Below is a small trained network, with its code and all its weights. Each question gives an input and a target symbol and asks what happens when units are switched off, that is, made to give their printed mean instead of their output.

import numpy as np


def w(rows, s, z=0):
    codes = np.array(rows[::2]) - 128.0
    scale = np.full(codes.shape[1], s)
    scale[-1] = z or s
    return codes * scale


def norm(h):
    return h / np.sqrt((h * h).mean(-1, keepdims=True) + 1e-5)


def f(y):
    return y / 2 * (1 + np.tanh(0.7978845608 * (y + 0.044715 * y**3)))


def softmax(a):
    e = np.exp(a - a.max(-1, keepdims=True))
    return e / e.sum(-1, keepdims=True)


def log_softmax(a):
    a = a - a.max(-1, keepdims=True)
    return a - np.log(np.exp(a).sum(-1, keepdims=True))


def net(x, mask):
    ids = ['ΔΛΞΣβεηθμπτφψ'.index(c) for c in x.split()]
    T = len(ids)
    res = E[ids] + P[:T]
    u = 0
    for l in range(3):
        q, k, v = (norm(res) @ M[l].T for M in (Q, K, V))
        z = softmax(np.where(np.tri(T) > 0, q @ k.T / 4**0.5, -1e9)) @ v
        res = res + np.where(mask[u], z, O[l][:, -1]) @ O[l][:, :-1]
        u += 1
        y = f(norm(res) @ A[l][:, :-1].T + A[l][:, -1])
        res = res + np.where(mask[u : u + 4], y, B[l][:, -1]) @ B[l][:, :-1]
        u += 4
    return log_softmax(norm(res)[-1] @ U[:, :-1].T + U[:, -1])


Q, K, V, O, A, B = {}, {}, {}, {}, {}, {}
E = w([
[145,87,106,118],'Δ',
[99,132,119,162],'Λ',
[116,146,133,101],'Ξ',
[147,210,97,98],'Σ',
[161,119,141,190],'β',
[120,153,134,130],'ε',
[117,111,143,60],'η',
[76,118,131,96],'θ',
[66,147,140,113],'μ',
[112,129,149,119],'π',
[98,240,251,95],'τ',
[85,145,140,104],'φ',
[37,73,210,225],'ψ',
],0.018)
P = w([
[121,169,74,184],'0',
[143,128,196,253],'1',
[122,139,159,152],'2',
[89,150,129,194],'3',
[109,155,135,175],'4',
[109,216,197,47],'5',
[102,187,136,144],'6',
[114,186,110,125],'7',
[106,139,123,98],'8',
[108,169,135,66],'9',
[82,206,145,13],'10',
[90,184,122,53],'11',
[127,121,87,57],'12',
[104,202,126,52],'13',
],0.0072)
Q[0] = w([
[160,188,180,126],'0.h0',
[112,130,92,174],'0.h0',
[195,132,245,112],'0.h0',
[138,208,125,233],'0.h0',
],0.011)
K[0] = w([
[162,111,111,143],'0.h0',
[74,120,129,137],'0.h0',
[143,92,198,130],'0.h0',
[3,82,134,176],'0.h0',
],0.012)
V[0] = w([
[253,108,163,165],'0.h0',
[74,53,203,214],'0.h0',
[129,88,176,181],'0.h0',
[48,28,117,138],'0.h0',
],0.0066)
O[0] = w([
[36,78,9,213,4],'0.h0',
[2,63,47,5,251],'0.h0',
[44,91,63,85,166],'0.h0',
[134,23,108,102,163],'0.h0',
],0.0073,0.0035)
A[0] = w([
[39,161,126,163,47],'0.n0',
[115,61,255,241,199],'0.n1',
[134,113,34,99,254],'0.n2',
[247,137,76,82,191],'0.n3',
],0.009,0.0017)
B[0] = w([
[138,9,205,81,253],'0.n0',
[25,161,162,32,180],'0.n1',
[149,178,253,166,228],'0.n2',
[131,214,251,100,175],'0.n3',
],0.0082,0.0023)
Q[1] = w([
[109,129,156,182],'1.h0',
[200,65,9,84],'1.h0',
[71,87,198,113],'1.h0',
[82,98,90,98],'1.h0',
],0.014)
K[1] = w([
[118,100,215,130],'1.h0',
[250,103,49,162],'1.h0',
[41,101,156,38],'1.h0',
[110,85,40,154],'1.h0',
],0.014)
V[1] = w([
[230,141,102,194],'1.h0',
[254,154,127,114],'1.h0',
[97,104,241,178],'1.h0',
[53,113,121,146],'1.h0',
],0.0086)
O[1] = w([
[125,54,134,201,9],'1.h0',
[67,58,185,133,44],'1.h0',
[254,85,124,100,174],'1.h0',
[163,169,90,138,169],'1.h0',
],0.0087,0.014)
A[1] = w([
[59,180,130,82,3],'1.n0',
[9,62,149,116,163],'1.n1',
[84,103,130,62,58],'1.n2',
[136,138,230,93,76],'1.n3',
],0.012,0.0019)
B[1] = w([
[169,75,79,184,255],'1.n0',
[223,9,144,79,121],'1.n1',
[175,89,146,167,171],'1.n2',
[83,106,66,130,218],'1.n3',
],0.015,0.0046)
Q[2] = w([
[160,154,120,144],'2.h0',
[37,102,149,248],'2.h0',
[71,113,76,246],'2.h0',
[100,65,239,216],'2.h0',
],0.014)
K[2] = w([
[98,159,200,134],'2.h0',
[154,228,76,98],'2.h0',
[206,249,91,129],'2.h0',
[163,211,26,13],'2.h0',
],0.011)
V[2] = w([
[112,231,132,38],'2.h0',
[180,183,159,186],'2.h0',
[246,99,171,73],'2.h0',
[78,84,255,143],'2.h0',
],0.019)
O[2] = w([
[77,57,254,112,47],'2.h0',
[102,208,168,180,86],'2.h0',
[200,190,203,13,255],'2.h0',
[248,84,147,210,33],'2.h0',
],0.017,0.0089)
A[2] = w([
[56,144,141,212,23],'2.n0',
[122,105,140,33,1],'2.n1',
[164,113,121,121,106],'2.n2',
[90,252,181,73,192],'2.n3',
],0.014,0.0023)
B[2] = w([
[201,236,111,78,145],'2.n0',
[250,84,64,87,177],'2.n1',
[142,161,128,98,137],'2.n2',
[66,170,222,226,247],'2.n3',
],0.014,0.012)
U = w([
[194,218,78,204,92],'Δ',
[129,217,214,51,155],'Λ',
[178,134,203,230,88],'Ξ',
[139,227,170,196,170],'Σ',
[21,254,87,132,82],'β',
[107,139,69,240,196],'ε',
[193,85,191,154,84],'η',
[191,94,96,56,131],'θ',
[46,106,59,55,102],'μ',
[132,171,57,103,126],'π',
[61,128,200,139,155],'τ',
[102,21,127,143,204],'φ',
[124,152,131,123,4],'ψ',
],0.013,0.0029)

Each question gives the input, a string of symbols that net reads in full, and the target symbol t.
The units are the heads (4 rows each of Q, K, V and O) and the neurons (one row each of A and B). Each row of codes is followed by its name. A weight is (code - 128) times the scale printed after its matrix; where a second scale follows, it is the last column's (O, A, B and U).
mask holds one flag per unit, layer by layer, with each layer's heads first. A switched-off unit (its flag False) gives its mean, the last column of its rows in O or B, instead of its output. The means were averaged over made-up inputs and are rounded, as every weight is.
A unit's drop is (log p(t) with every unit on - log p(t) with that unit switched off) / (log p(t) with every unit on - log p(t) with every unit switched off).
The circuit of an input: a set's keep is (log p(t) with only the set's units on - log p(t) with every unit switched off) / (log p(t) with every unit on - log p(t) with every unit switched off). Starting from the 12 units with the biggest drops (on a tie, the unit counted first), units are removed one at a time, each time the one whose removal leaves the highest keep (on an exact tie, the one counted first), for as long as the keep stays at least 0.8.
circuit, biggest first: the units of the circuit, biggest drop first
k most important neurons: the k neurons with the biggest drops, biggest first
top k neurons in layer l: the k neurons of layer l with the biggest drops, biggest first
input Δ Λ φ Λ β φ, target Δ: circuit, biggest first	0.h0; 2.h0; 1.h0
input φ Δ Λ φ φ, target φ: 2 most important neurons	0.n1; 1.n3
input μ φ β β Λ φ Λ Λ Σ φ η, target μ: top 2 neurons in layer 0	0.n0; 0.n2
input φ Λ Λ Λ Ξ, target φ: 2 most important neurons	1.n3; 0.n0
input φ Ξ Δ Λ π η, target φ: most important neuron	0.n2
input β β Ξ φ Λ Λ Ξ, target β: circuit, biggest first	0.h0; 2.h0
input Σ β β Λ Λ β η μ φ β Λ Λ, target Σ: circuit, biggest first	0.h0; 1.h0; 2.h0
input η φ θ Λ τ Λ ε Ξ Λ Λ Λ Λ, target η: 2 most important neurons	0.n3; 1.n3
input Λ ε π μ θ τ Λ ε τ ε ψ μ μ φ, target θ: 2 most important neurons	0.n1; 1.n3
input Δ ε Λ θ Λ Λ Ξ, target Δ: circuit, biggest first	1.h0; 0.h0; 2.h0
input Δ θ Ξ θ β, target Δ: circuit, biggest first	1.h0; 0.h0; 2.h0
input Δ Σ μ Λ Λ Ξ ψ Ξ η, target Δ: circuit, biggest first	0.h0; 2.h0; 1.h0
input Δ φ Δ Λ θ Λ Λ Λ θ Λ μ θ φ Λ, target Δ: circuit, biggest first	1.h0; 0.h0; 2.h0
input β η ε μ Λ β Λ β θ β, target β: circuit, biggest first	0.h0; 2.h0; 1.h0
input Δ Λ Λ Δ, target Δ: circuit, biggest first	0.n2; 0.h0; 2.h0; 1.h0
input ε Λ ε Δ Σ θ Σ Δ β Λ Λ Δ, target ε: most important neuron	1.n3
input Ξ ε φ φ Σ, target Ξ: top 2 neurons in layer 1	1.n0; 1.n3
input φ φ β Λ Σ, target φ: 3 most important neurons	1.n3; 0.n0; 1.n0
input Δ φ η φ θ Λ μ β φ, target Δ: circuit, biggest first	1.h0; 0.h0; 2.h0
input θ μ Λ φ π ε Ξ Λ Λ θ Λ Δ θ Λ, target θ: circuit, biggest first	1.h0; 2.h0; 0.h0; 1.n3
input μ Λ μ τ Δ τ θ Λ π Λ β θ φ Λ, target μ: 3 most important neurons	1.n3; 0.n0; 0.n2
input η Λ β Δ π β Ξ θ, target η: 2 most important neurons	0.n3; 1.n3
input η η Ξ β θ Δ φ Δ Δ, target η: 3 most important neurons	1.n3; 0.n3; 1.n0
input β Λ Λ β φ β Λ Λ Ξ, target β: circuit, biggest first	0.h0; 1.h0; 2.h0
input Δ Λ β Δ Λ μ η π, target Δ: circuit, biggest first	0.h0; 2.h0; 1.h0
